Below is a small trained network, with its code and all its weights. Each question gives an input and a target symbol and asks what happens when units are switched off, that is, made to give their printed mean instead of their output.

import numpy as np


def w(rows, s, z=0):
    codes = np.array(rows[::2]) - 128.0
    scale = np.full(codes.shape[1], s)
    scale[-1] = z or s
    return codes * scale


def f(y):
    return y / 2 * (1 + np.tanh(0.7978845608 * (y + 0.044715 * y**3)))


def softmax(a):
    e = np.exp(a - a.max(-1, keepdims=True))
    return e / e.sum(-1, keepdims=True)


def log_softmax(a):
    a = a - a.max(-1, keepdims=True)
    return a - np.log(np.exp(a).sum(-1, keepdims=True))


def net(x, mask):
    ids = ['βγδεζηθλξπστφψω'.index(c) for c in x.split()]
    T = len(ids)
    res = E[ids] + P[:T]
    r = res
    for j in range(3):
        rows = slice(3 * j, 3 * j + 3)
        q, k, v = (r @ M[0][rows].T for M in (Q, K, V))
        z = softmax(np.where(np.tri(T) > 0, q @ k.T / 3**0.5, -1e9)) @ v
        o = O[0][rows]
        res = res + np.where(mask[j], z, o[:, -1]) @ o[:, :-1]
    y = f(res @ A[0][:, :-1].T + A[0][:, -1])
    res = res + np.where(mask[3:11], y, B[0][:, -1]) @ B[0][:, :-1]
    return log_softmax(res[-1] @ U[:, :-1].T + U[:, -1])


Q, K, V, O, A, B = {}, {}, {}, {}, {}, {}
E = w([
[184,26,165,170],'β',
[113,99,165,139],'γ',
[229,180,174,17],'δ',
[61,254,142,94],'ε',
[170,248,117,156],'ζ',
[160,154,109,246],'η',
[65,91,152,197],'θ',
[136,152,145,137],'λ',
[31,27,220,165],'ξ',
[169,39,247,43],'π',
[135,175,131,139],'σ',
[19,183,184,84],'τ',
[32,193,101,219],'φ',
[54,93,4,36],'ψ',
[139,194,169,81],'ω',
],0.0092)
P = w([
[148,121,78,125],'0',
[114,119,255,130],'1',
[102,121,250,128],'2',
[75,117,235,102],'3',
[73,145,226,100],'4',
[58,141,248,107],'5',
[68,151,239,123],'6',
],0.0082)
Q[0] = w([
[91,135,140,99],'H1',
[140,115,92,103],'H1',
[88,122,134,81],'H1',
[92,101,74,104],'H2',
[144,38,119,137],'H2',
[185,119,138,22],'H2',
[47,135,249,144],'H3',
[184,126,54,165],'H3',
[160,110,95,127],'H3',
],0.018)
K[0] = w([
[75,137,134,115],'H1',
[152,123,162,128],'H1',
[70,124,145,100],'H1',
[98,97,45,100],'H2',
[166,43,115,145],'H2',
[170,119,150,60],'H2',
[133,108,6,93],'H3',
[172,144,210,176],'H3',
[133,170,196,159],'H3',
],0.017)
V[0] = w([
[165,106,169,152],'H1',
[78,126,151,86],'H1',
[168,171,172,188],'H1',
[137,136,143,188],'H2',
[194,125,174,98],'H2',
[160,83,74,120],'H2',
[250,115,124,88],'H3',
[129,39,145,213],'H3',
[159,213,29,210],'H3',
],0.014)
O[0] = w([
[107,162,126,121,157],'H1',
[164,143,110,158,219],'H1',
[105,155,145,133,146],'H1',
[120,109,112,73,149],'H2',
[85,124,88,156,154],'H2',
[104,160,173,134,2],'H2',
[86,157,119,249,103],'H3',
[187,183,231,125,149],'H3',
[27,186,154,83,89],'H3',
],0.013,0.0074)
A[0] = w([
[94,193,181,160,235],'N1',
[148,107,100,125,54],'N2',
[254,78,124,126,5],'N3',
[144,160,174,22,85],'N4',
[89,115,184,161,157],'N5',
[41,128,99,65,83],'N6',
[164,179,44,96,254],'N7',
[113,143,207,95,197],'N8',
],0.0093,0.006)
B[0] = w([
[173,141,53,132,200],'N1',
[113,143,130,191,129],'N2',
[56,182,174,128,255],'N3',
[82,60,82,52,238],'N4',
[172,196,83,118,169],'N5',
[117,117,255,198,203],'N6',
[112,57,180,161,171],'N7',
[151,190,34,118,237],'N8',
],0.0084,0.01)
U = w([
[59,136,126,89,54],'β',
[103,206,109,127,53],'γ',
[91,118,59,158,116],'δ',
[171,118,56,93,188],'ε',
[175,182,109,143,117],'ζ',
[153,139,108,131,197],'η',
[100,159,137,142,154],'θ',
[167,166,230,108,167],'λ',
[62,178,178,157,48],'ξ',
[96,103,124,148,197],'π',
[110,159,121,139,188],'σ',
[114,131,129,142,82],'τ',
[67,81,201,157,3],'φ',
[161,2,107,125,187],'ψ',
[164,111,183,204,126],'ω',
],0.0089,0.0042)

Each question gives the input, a string of symbols that net reads in full, and the target symbol t.
The units are the heads (3 rows each of Q, K, V and O) and the neurons (one row each of A and B). Each row of codes is followed by its name. A weight is (code - 128) times the scale printed after its matrix; where a second scale follows, it is the last column's (O, A, B and U).
mask holds one flag per unit, heads first, then neurons. A switched-off unit (its flag False) gives its mean, the last column of its rows in O or B, instead of its output. The means were averaged over made-up inputs and are rounded, as every weight is.
A unit's drop is (log p(t) with every unit on - log p(t) with that unit switched off) / (log p(t) with every unit on - log p(t) with every unit switched off).
The circuit of an input: a set's keep is (log p(t) with only the set's units on - log p(t) with every unit switched off) / (log p(t) with every unit on - log p(t) with every unit switched off). Starting from all 11 units, units are removed one at a time, each time the one whose removal leaves the highest keep (on an exact tie, the one counted first), for as long as the keep stays at least 0.8.
circuit, biggest first: the units of the circuit, biggest drop first
most important unit: the unit with the biggest drop
top k neurons: the k neurons with the biggest drops, biggest first
drop of u: that unit's drop, to one decimal
input π π γ π λ β ξ, target ω: most important unit	H3
input η φ ξ θ ζ, target γ: circuit, biggest first	(H3; N8)
input τ ε ζ, target ψ: circuit, biggest first	(H3; N7)
input ξ φ θ, target λ: top 2 neurons	(N3; N1)
input ε η ζ φ, target φ: top 2 neurons	(N6; N8)
input ψ τ φ, target ψ: top 2 neurons	(N3; N8)
input ε λ θ, target φ: circuit, biggest first	(H3; N6; N8)
input δ ξ ξ τ λ π ψ, target ψ: top 2 neurons	(N7; N8)
input η ξ φ ξ ξ, target γ: circuit, biggest first	(H3; N8; N5)
input ζ π τ δ τ π φ, target ξ: circuit, biggest first	(H3; N6)
input ξ τ ζ η σ, target λ: top 2 neurons	(N3; N1)
input θ φ φ π, target ε: circuit, biggest first	(H3; N8; N6; N4)
input η ζ θ ξ ξ ζ θ, target γ: circuit, biggest first	(H3; N8; N1)
input φ ξ δ ε φ ξ θ, target β: top 2 neurons	(N4; N6)
input ξ δ ζ τ, target λ: most important unit	H3
input β δ φ φ ζ, target ζ: top 2 neurons	(N1; N4)
input β ω ζ φ δ, target ζ: top 2 neurons	(N1; N4)
input π θ π π, target ω: top 2 neurons	(N4; N8)
input θ θ φ π γ, target ε: drop of N6	0.2
input β ω π φ ψ ζ β, target ψ: circuit, biggest first	(H3)
